Here is a tiny trained network, its code and every weight. The questions are about switching its units off for an input and a class, where a switched-off unit gives its printed mean instead of its output.

import numpy as np


def w(rows, s, z=0):
    codes = np.array(rows[::2]) - 128.0
    scale = np.full(codes.shape[1], s)
    scale[-1] = z or s
    return codes * scale


def f(y):
    return y / 2 * (1 + np.tanh(0.7978845608 * (y + 0.044715 * y**3)))


def log_softmax(a):
    a = a - a.max(-1, keepdims=True)
    return a - np.log(np.exp(a).sum(-1, keepdims=True))


def net(x, mask):
    res = np.array(x, float).reshape(1, 5) / 4 @ E
    y = f(res @ A[0][:, :-1].T + A[0][:, -1])
    res = res + np.where(mask, y, B[0][:, -1]) @ B[0][:, :-1]
    return log_softmax(res[-1] @ U[:, :-1].T + U[:, -1])


A, B = {}, {}
E = w([
[126,127,127,128],'x0',
[69,151,12,106],'x1',
[176,158,83,242],'x2',
[72,254,163,168],'x3',
[140,140,124,117],'x4',
],0.0078)
A[0] = w([
[157,127,99,184,123],'N1',
[171,114,203,160,74],'N2',
[125,55,121,147,94],'N3',
[157,96,110,118,121],'N4',
[144,152,134,56,103],'N5',
[62,151,94,111,149],'N6',
[103,162,142,140,103],'N7',
[127,135,146,82,84],'N8',
[165,74,82,122,87],'N9',
[181,95,102,90,127],'N10',
[137,92,118,112,80],'N11',
[83,100,152,86,93],'N12',
[106,121,151,83,73],'N13',
[147,142,142,74,244],'N14',
[90,209,159,153,96],'N15',
[226,176,251,57,101],'N16',
[94,163,142,136,60],'N17',
[187,146,99,163,162],'N18',
[95,158,153,135,205],'N19',
[94,94,163,95,147],'N20',
[179,112,102,94,154],'N21',
[173,125,143,202,137],'N22',
[179,132,93,183,144],'N23',
[109,192,173,131,96],'N24',
[127,153,37,81,83],'N25',
[165,128,194,136,84],'N26',
[151,154,108,105,254],'N27',
[167,140,109,175,104],'N28',
[151,125,113,173,47],'N29',
[191,61,136,115,76],'N30',
[142,94,116,134,49],'N31',
[73,128,187,57,62],'N32',
[153,85,104,119,84],'N33',
],0.014,0.0061)
B[0] = w([
[53,158,141,51,188],'N1',
[160,109,2,168,195],'N2',
[159,140,172,122,177],'N3',
[176,152,196,104,168],'N4',
[73,153,108,89,159],'N5',
[172,77,94,172,206],'N6',
[174,147,148,132,148],'N7',
[94,165,97,115,142],'N8',
[200,152,170,116,197],'N9',
[191,147,203,140,201],'N10',
[165,181,151,115,147],'N11',
[56,167,67,84,176],'N12',
[88,203,84,64,152],'N13',
[80,117,186,113,224],'N14',
[195,145,169,145,211],'N15',
[114,100,26,168,253],'N16',
[202,146,107,98,140],'N17',
[46,154,163,91,203],'N18',
[152,133,196,150,196],'N19',
[63,143,131,111,193],'N20',
[161,127,177,124,190],'N21',
[62,120,104,101,213],'N22',
[26,152,121,69,213],'N23',
[209,163,201,164,181],'N24',
[177,73,12,196,204],'N25',
[164,89,27,127,176],'N26',
[92,78,196,191,218],'N27',
[53,169,113,44,173],'N28',
[132,161,96,70,139],'N29',
[148,140,147,149,213],'N30',
[152,148,110,114,129],'N31',
[110,163,125,65,201],'N32',
[214,174,177,114,165],'N33',
],0.0071,0.0068)
U = w([
[69,197,114,45,92],'0',
[250,185,194,138,76],'1',
[176,60,2,175,88],'2',
[108,77,169,149,254],'3',
],0.0098,0.0083)

Each question gives the input, the list of numbers given to net, and the class t.
The units are the neurons (one row each of A and B). Each row of codes is followed by its name. A weight is (code - 128) times the scale printed after its matrix; where a second scale follows, it is the last column's (A, B and U).
mask holds one flag per neuron, in row order. A switched-off neuron (its flag False) gives its mean, the last column of its row in B, instead of its output. The means were averaged over made-up inputs and are rounded, as every weight is.
A unit's drop is (log p(t) with every unit on - log p(t) with that unit switched off) / (log p(t) with every unit on - log p(t) with every unit switched off).
The circuit of an input: a set's keep is (log p(t) with only the set's units on - log p(t) with every unit switched off) / (log p(t) with every unit on - log p(t) with every unit switched off). Starting from the 12 units with the biggest drops (on a tie, the unit counted first), units are removed one at a time, each time the one whose removal leaves the highest keep (on an exact tie, the one counted first), for as long as the keep stays at least 0.8.
circuit, biggest first: the units of the circuit, biggest drop first
most important unit: the unit with the biggest drop
top k neurons: the k neurons with the biggest drops, biggest first
drop when u is switched off: that unit's drop, to one decimal
input [8,-1,-6,7,4], class 1: top 2 neurons : N24, N15
input [0,3,5,1,3], class 0: circuit, biggest first : N23, N1
input [0,-6,-3,-3,-6], class 2: circuit, biggest first : N16, N2
input [-5,5,4,7,3], class 1: most important unit : N15
input [-8,-5,2,4,3], class 2: circuit, biggest first : N16, N2
input [3,-2,5,5,-1], class 0: circuit, biggest first : N28, N23
input [-7,-6,-7,1,6], class 0: circuit, biggest first : N32, N13
input [3,-7,1,6,-1], class 2: top 3 neurons : N16, N2, N26
input [0,-7,2,-4,-1], class 2: top 3 neurons : N2, N16, N26
input [-7,-6,7,-7,-2], class 0: top 2 neurons : N23, N22
input [-1,-8,6,3,1], class 2: drop when N26 is switched off : 0.2
input [-3,8,2,4,5], class 2: drop when N25 is switched off : 0.2
input [-1,-1,-6,-4,1], class 0: drop when N5 is switched off : 0.1
input [-2,8,-3,4,6], class 2: top neuron : N25
